Here is a tiny trained network, its code and every weight. The questions are about switching its units off for an input and a class, where a switched-off unit gives its printed mean instead of its output.

import numpy as np


def w(rows, s, z=0):
    codes = np.array(rows[::2]) - 128.0
    scale = np.full(codes.shape[1], s)
    scale[-1] = z or s
    return codes * scale


def f(y):
    return np.maximum(y, 0)


def log_softmax(a):
    a = a - a.max(-1, keepdims=True)
    return a - np.log(np.exp(a).sum(-1, keepdims=True))


def net(x, mask):
    res = np.array(x, float).reshape(1, 4) / 4 @ E
    y = f(res @ A[0][:, :-1].T + A[0][:, -1])
    res = res + np.where(mask, y, B[0][:, -1]) @ B[0][:, :-1]
    return log_softmax(res[-1] @ U[:, :-1].T + U[:, -1])


A, B = {}, {}
E = w([
[124,128,126,132,110,129,138],'x0',
[139,159,115,180,116,220,80],'x1',
[129,246,124,144,172,112,164],'x2',
[102,127,120,142,125,119,120],'x3',
],0.013)
A[0] = w([
[132,128,161,94,127,9,166,204],'n1',
[147,141,108,198,120,230,70,153],'n2',
[110,38,147,104,134,58,167,198],'n3',
[123,8,127,101,99,160,85,255],'n4',
[140,45,131,128,104,135,94,216],'n5',
[125,91,125,114,114,175,96,114],'n6',
[162,29,121,187,130,158,115,176],'n7',
],0.012,0.0055)
B[0] = w([
[144,71,22,100,223,73,193,244],'n1',
[60,160,122,150,93,250,144,254],'n2',
[180,117,173,117,111,23,86,233],'n3',
[145,36,216,166,41,145,55,253],'n4',
[148,80,185,120,100,134,97,214],'n5',
[103,81,137,122,103,152,142,170],'n6',
[61,64,140,74,86,129,120,205],'n7',
],0.015,0.012)
U = w([
[212,101,205,125,105,35,88,87],'0',
[93,86,166,161,86,207,116,33],'1',
[119,108,18,128,208,134,221,129],'2',
[121,254,97,215,153,227,157,252],'3',
],0.0086,0.003)

Each question gives the input, the list of numbers given to net, and the class t.
The units are the neurons (one row each of A and B). Each row of codes is followed by its name. A weight is (code - 128) times the scale printed after its matrix; where a second scale follows, it is the last column's (A, B and U).
mask holds one flag per neuron, in row order. A switched-off neuron (its flag False) gives its mean, the last column of its row in B, instead of its output. The means were averaged over made-up inputs and are rounded, as every weight is.
A unit's drop is (log p(t) with every unit on - log p(t) with that unit switched off) / (log p(t) with every unit on - log p(t) with every unit switched off).
The circuit of an input: a set's keep is (log p(t) with only the set's units on - log p(t) with every unit switched off) / (log p(t) with every unit on - log p(t) with every unit switched off). Starting from all 7 units, units are removed one at a time, each time the one whose removal leaves the highest keep (on an exact tie, the one counted first), for as long as the keep stays at least 0.8.
circuit, biggest first: the units of the circuit, biggest drop first
k most important neurons: the k neurons with the biggest drops, biggest first
drop when u is switched off: that unit's drop, to one decimal
input [4,-5,3,0], class 2: circuit, biggest first => [n1]
input [8,0,7,-1], class 2: 2 most important neurons => [n2 n4]
input [4,2,1,-5], class 3: 2 most important neurons => [n4 n1]
input [3,0,-5,-1], class 0: 2 most important neurons => [n2 n3]
input [-2,7,1,-4], class 3: circuit, biggest first => [n4 n2]
input [-5,-4,1,6], class 2: 3 most important neurons => [n4 n1 n5]
input [1,0,-6,-5], class 0: 2 most important neurons => [n2 n3]
input [8,0,-4,3], class 0: 2 most important neurons => [n2 n3]
input [2,-6,1,4], class 2: 3 most important neurons => [n1 n4 n5]
input [5,0,-8,6], class 0: drop when n3 is switched off => 1.2
input [-4,-6,5,-8], class 2: drop when n1 is switched off => 0.2
input [0,6,5,-2], class 3: drop when n4 is switched off => 0.0
